arr =
 -85   -84     9   -29    40
-103   -84    20   -29    38
Indices start at 0.
The entry in the bottom-right corner: 38
The entry at row 0, column 0: -85
Report the bottom-left entry.
-103
The entry in row 0 and column 2: 9

X =
[[  0   0  -9  15  -9  33  -9  16  17 -22  -5 -51  -7 -26  -7]
 [-13  19  18 -18 -18 -17  -5  19  -3  14  -9 -44  21  -4 -14]
 [-20  13  -9   7  33  18 -19 -24 -13  -4   8  20  -6  10   1]
 [-20  -8   5 -21  15  45  -4 -20  -3  10  19  46 -35  22  15]
 [ 12   6  -1  18 -29 -29   8 -16 -24   0  -6  34  -5  31   4]
 [-16  19 -21  11  38  42 -13  12 -17 -12   2  19   9  -2  16]
 [ -1  -1 -22  37 -61  83  -3 -15   2  -7   5 -16   8 -10  18]
 [-19  10 -11 -11  -2  27   0 -24 -30  15  18   4   5 -33  -5]
 [ -2  17 -11   8  17  34  -6   6  13  16   6 -42 -10 -32 -28]]
Indices start at 0.
Find the entry in row 2 and column 0.
Answer: -20
The bottom entry of the column that holds the smallest entry: 17
The entry in the top-right corner: -7
Find the entry directly above -61.
Answer: 38
The bottom-right entry -> -28
The entry just right of the smallest entry is 83
Find the entry in row 1 and column 1.
Answer: 19
The entry in row 0 and column 2 -> -9
The entry directly below the centre entry is 12
The entry in row 0 and column 0 -> 0
Find the entry at row 0, column 1.
Answer: 0
Find the entry at row 1, column 0.
Answer: -13
Find the entry just left of the smallest entry.
Answer: 37
The entry at the centre: -16
The entry directly above the centre entry: -20
The bottom entry of the column that holds the largest entry is 34
Find the entry at row 1, column 2.
Answer: 18
Find the entry in row 2 and column 1.
Answer: 13
Find the entry just right of 7.
Answer: 33
The entry directly above the largest entry -> 42
Find the entry in the bottom-left corner.
Answer: -2
The top entry of the column that holds the largest entry -> 33

a = [  6 -66 -87  33]
The second smallest entry -> -66
Find the 3rd smallest entry.
6
Find the entry just right of the smallest entry.
33

m =
[[-40   0 -24  -5 -31  62  -2  27   6  -4 -32  31]
 [-55 -12   0   2  20 -26   1  -6   1  -8   6 -21]
 [ -8   7  25   4 -10 -29   5  52  -7  25 -66  54]
 [ 41  -4   2  -2  12 -31  -8 -63 -11 -21  57 -54]
 [-54 -12  -1  -3   2 -48 -14 -32   7 -59  19 -38]
 [-72 -10  12   2  30 -48   0  25   4  -7 -28   6]
 [-45 -16   7   2  18 -67  -6 -41  -4 -32  36 -53]
 [ -5  -9  21   2  19 -81  -3 -15 -31  16  20 -23]]
Rows and columns are numbered from 0.
The entry at row 1, column 0: -55
The top-left entry -> -40
The entry at row 2, column 0 is -8
The entry at row 1, column 2: 0
The top entry of the column that holds the largest entry: 62
Give the entry in row 1 and column 1.
-12
Give the entry just left of -26.
20
Give the entry at row 2, column 1.
7
The entry in row 0 and column 2: -24
The top-right entry is 31
The bottom entry of the column that holds the smallest entry: -81
Give the entry at row 0, column 1.
0
The entry just left of the smallest entry is 19
The entry just right of the largest entry: -2
The entry in the bottom-left corner is -5
Give the entry just right of the smallest entry.
-3
The entry directly below 52: -63
The entry directly below the largest entry: -26
The entry directly above -16: -10
Give the entry just left of 16.
-31

Read these off the row that follows.
1) What is the entry just right of 6304?
2) What is the entry just right of 8946?
3) What is the entry just left of the largest entry?
[7356, 8351, 6304, 8946, 2783]
1) 8946
2) 2783
3) 6304

A = [[196, 148, 233, 160, 68, 125, 185, 160, 161, 159, 160, 161, 163], [161, 170, 170, 162, 145, 161, 165, 159, 156, 162, 161, 160, 161], [209, 154, 185, 160, 181, 167, 203, 160, 159, 158, 158, 156, 156], [180, 152, 186, 157, 148, 151, 139, 161, 155, 158, 160, 162, 155], [200, 167, 129, 161, 194, 190, 187, 161, 163, 161, 159, 159, 158], [184, 168, 74, 160, 206, 193, 222, 162, 160, 162, 159, 155, 166], [83, 155, 82, 156, 238, 174, 98, 162, 159, 155, 157, 161, 162], [231, 145, 135, 162, 179, 144, 184, 159, 158, 162, 160, 158, 155], [133, 176, 90, 165, 208, 166, 136, 160, 163, 162, 161, 163, 163], [85, 165, 156, 158, 171, 188, 155, 163, 158, 156, 159, 154, 155], [179, 157, 61, 158, 226, 187, 223, 158, 160, 158, 163, 165, 160]]
Read off the smallest entry.
61
The entry just left of the centre entry: 193
Read off the entry just right of the centre entry.
162
The entry just left of 194 is 161
The centre entry: 222
The entry just right of the smallest entry -> 158
Read off the entry just right of 74.
160

Read these off the row that follows.
1) Find the last entry.
2) Find the entry just left of -37.
3) Find the 5th entry from the end.
4) Find the third entry from the right.
[  1 -88 -22  26 -18  -1 -50 -26 -37]
1) -37
2) -26
3) -18
4) -50
